Below are the code and all the weights of a small trained network. Each question names an input and a class and asks about switching units off, where a switched-off unit gives its printed mean instead of its output.

import numpy as np


def w(rows, s, z=0):
    codes = np.array(rows[::2]) - 128.0
    scale = np.full(codes.shape[1], s)
    scale[-1] = z or s
    return codes * scale


def f(y):
    return np.maximum(y, 0)


def log_softmax(a):
    a = a - a.max(-1, keepdims=True)
    return a - np.log(np.exp(a).sum(-1, keepdims=True))


def net(x, mask):
    res = np.array(x, float).reshape(1, 6) / 4 @ E
    y = f(res @ A[0][:, :-1].T + A[0][:, -1])
    res = res + np.where(mask, y, B[0][:, -1]) @ B[0][:, :-1]
    return log_softmax(res[-1] @ U[:, :-1].T + U[:, -1])


A, B = {}, {}
E = w([
[205,159,7,147,97,188,87],'x0',
[157,1,169,146,162,161,110],'x1',
[122,95,85,4,60,136,148],'x2',
[196,164,217,137,84,194,179],'x3',
[134,140,115,97,159,142,131],'x4',
[30,111,99,156,122,236,158],'x5',
],0.0088)
A[0] = w([
[211,123,137,100,145,51,80,96],'neuron 0',
[122,97,108,55,70,120,146,67],'neuron 1',
[90,130,93,136,137,91,94,13],'neuron 2',
[136,137,124,180,179,136,145,75],'neuron 3',
[135,177,143,215,189,121,112,56],'neuron 4',
[79,123,119,134,140,177,116,63],'neuron 5',
[48,113,101,151,125,214,141,45],'neuron 6',
[189,154,131,138,91,182,132,107],'neuron 7',
[160,126,113,122,134,92,131,8],'neuron 8',
[90,116,71,148,136,90,93,39],'neuron 9',
[130,145,190,111,119,143,155,59],'neuron 10',
[161,61,136,135,149,125,97,30],'neuron 11',
[179,84,71,154,121,153,97,110],'neuron 12',
[101,76,60,130,166,77,91,37],'neuron 13',
[119,88,118,60,73,126,136,55],'neuron 14',
[125,143,132,176,184,130,102,23],'neuron 15',
[56,97,167,106,140,80,129,60],'neuron 16',
[86,141,192,102,153,110,167,87],'neuron 17',
[161,150,47,160,102,143,98,64],'neuron 18',
[157,45,153,132,156,166,108,139],'neuron 19',
[82,254,119,131,85,89,129,48],'neuron 20',
],0.014,0.0018)
B[0] = w([
[150,155,114,160,61,18,155,228],'neuron 0',
[111,72,122,117,82,152,60,203],'neuron 1',
[162,145,147,135,112,173,147,176],'neuron 2',
[121,97,123,99,99,140,87,186],'neuron 3',
[117,83,100,78,63,157,61,225],'neuron 4',
[148,131,127,156,96,63,146,190],'neuron 5',
[171,155,126,136,64,2,153,247],'neuron 6',
[170,175,156,157,139,193,121,206],'neuron 7',
[130,133,131,153,95,92,128,156],'neuron 8',
[170,164,152,134,120,184,143,191],'neuron 9',
[175,172,134,153,135,180,118,190],'neuron 10',
[83,114,116,88,148,127,196,190],'neuron 11',
[93,134,130,146,217,108,99,201],'neuron 12',
[173,156,167,134,107,211,152,215],'neuron 13',
[106,100,108,91,93,163,69,198],'neuron 14',
[106,100,116,105,98,150,81,186],'neuron 15',
[123,152,116,165,214,117,82,218],'neuron 16',
[147,161,115,174,190,131,78,213],'neuron 17',
[104,136,135,165,220,106,75,204],'neuron 18',
[80,115,127,90,163,154,216,229],'neuron 19',
[72,66,135,85,177,135,231,227],'neuron 20',
],0.02,0.011)
U = w([
[110,180,113,198,245,105,35,73],'0',
[100,63,87,70,31,163,12,41],'1',
[176,179,117,164,40,3,164,150],'2',
[56,97,130,77,171,147,250,148],'3',
[249,225,190,162,94,255,151,248],'4',
],0.0081,0.0014)

Each question gives the input, the list of numbers given to net, and the class t.
The units are the neurons (one row each of A and B). Each row of codes is followed by its name. A weight is (code - 128) times the scale printed after its matrix; where a second scale follows, it is the last column's (A, B and U).
mask holds one flag per neuron, in row order. A switched-off neuron (its flag False) gives its mean, the last column of its row in B, instead of its output. The means were averaged over made-up inputs and are rounded, as every weight is.
A unit's drop is (log p(t) with every unit on - log p(t) with that unit switched off) / (log p(t) with every unit on - log p(t) with every unit switched off).
The circuit of an input: a set's keep is (log p(t) with only the set's units on - log p(t) with every unit switched off) / (log p(t) with every unit on - log p(t) with every unit switched off). Starting from the 12 units with the biggest drops (on a tie, the unit counted first), units are removed one at a time, each time the one whose removal leaves the highest keep (on an exact tie, the one counted first), for as long as the keep stays at least 0.8.
units of the circuit, in order: the units of the circuit, biggest drop first
top k neurons: the k neurons with the biggest drops, biggest first
drop of u: that unit's drop, to one decimal
input [8,-4,1,5,0,1], class 0: units of the circuit, in order	(neuron 18)
input [-3,-8,-8,-8,4,-5], class 1: top 3 neurons	(neuron 4; neuron 15; neuron 19)
input [2,-8,7,-6,-4,4], class 3: top 4 neurons	(neuron 20; neuron 4; neuron 15; neuron 3)
input [-7,-5,-8,-3,3,5], class 1: top 3 neurons	(neuron 4; neuron 15; neuron 3)
input [1,-6,6,3,3,6], class 1: top 4 neurons	(neuron 1; neuron 14; neuron 0; neuron 19)
input [-1,7,-7,2,-6,-5], class 1: top 2 neurons	(neuron 4; neuron 20)
input [1,-2,3,0,-4,5], class 2: top 2 neurons	(neuron 6; neuron 4)
input [-7,0,6,-2,-5,5], class 0: top 2 neurons	(neuron 16; neuron 17)
input [4,-7,-7,-6,-1,8], class 2: top 2 neurons	(neuron 6; neuron 5)
input [-3,1,3,0,2,2], class 0: top 2 neurons	(neuron 4; neuron 16)
input [-4,-4,4,-1,0,-1], class 0: top 2 neurons	(neuron 4; neuron 19)
input [7,-4,4,0,1,-7], class 0: top 3 neurons	(neuron 18; neuron 6; neuron 12)
input [8,-7,5,-4,-5,8], class 0: drop of neuron 18	6.1
input [3,-4,6,3,-3,-4], class 1: units of the circuit, in order	(neuron 1)
input [6,-7,-6,-3,2,3], class 3: drop of neuron 16	0.4
input [8,7,0,1,7,3], class 0: drop of neuron 20	0.3
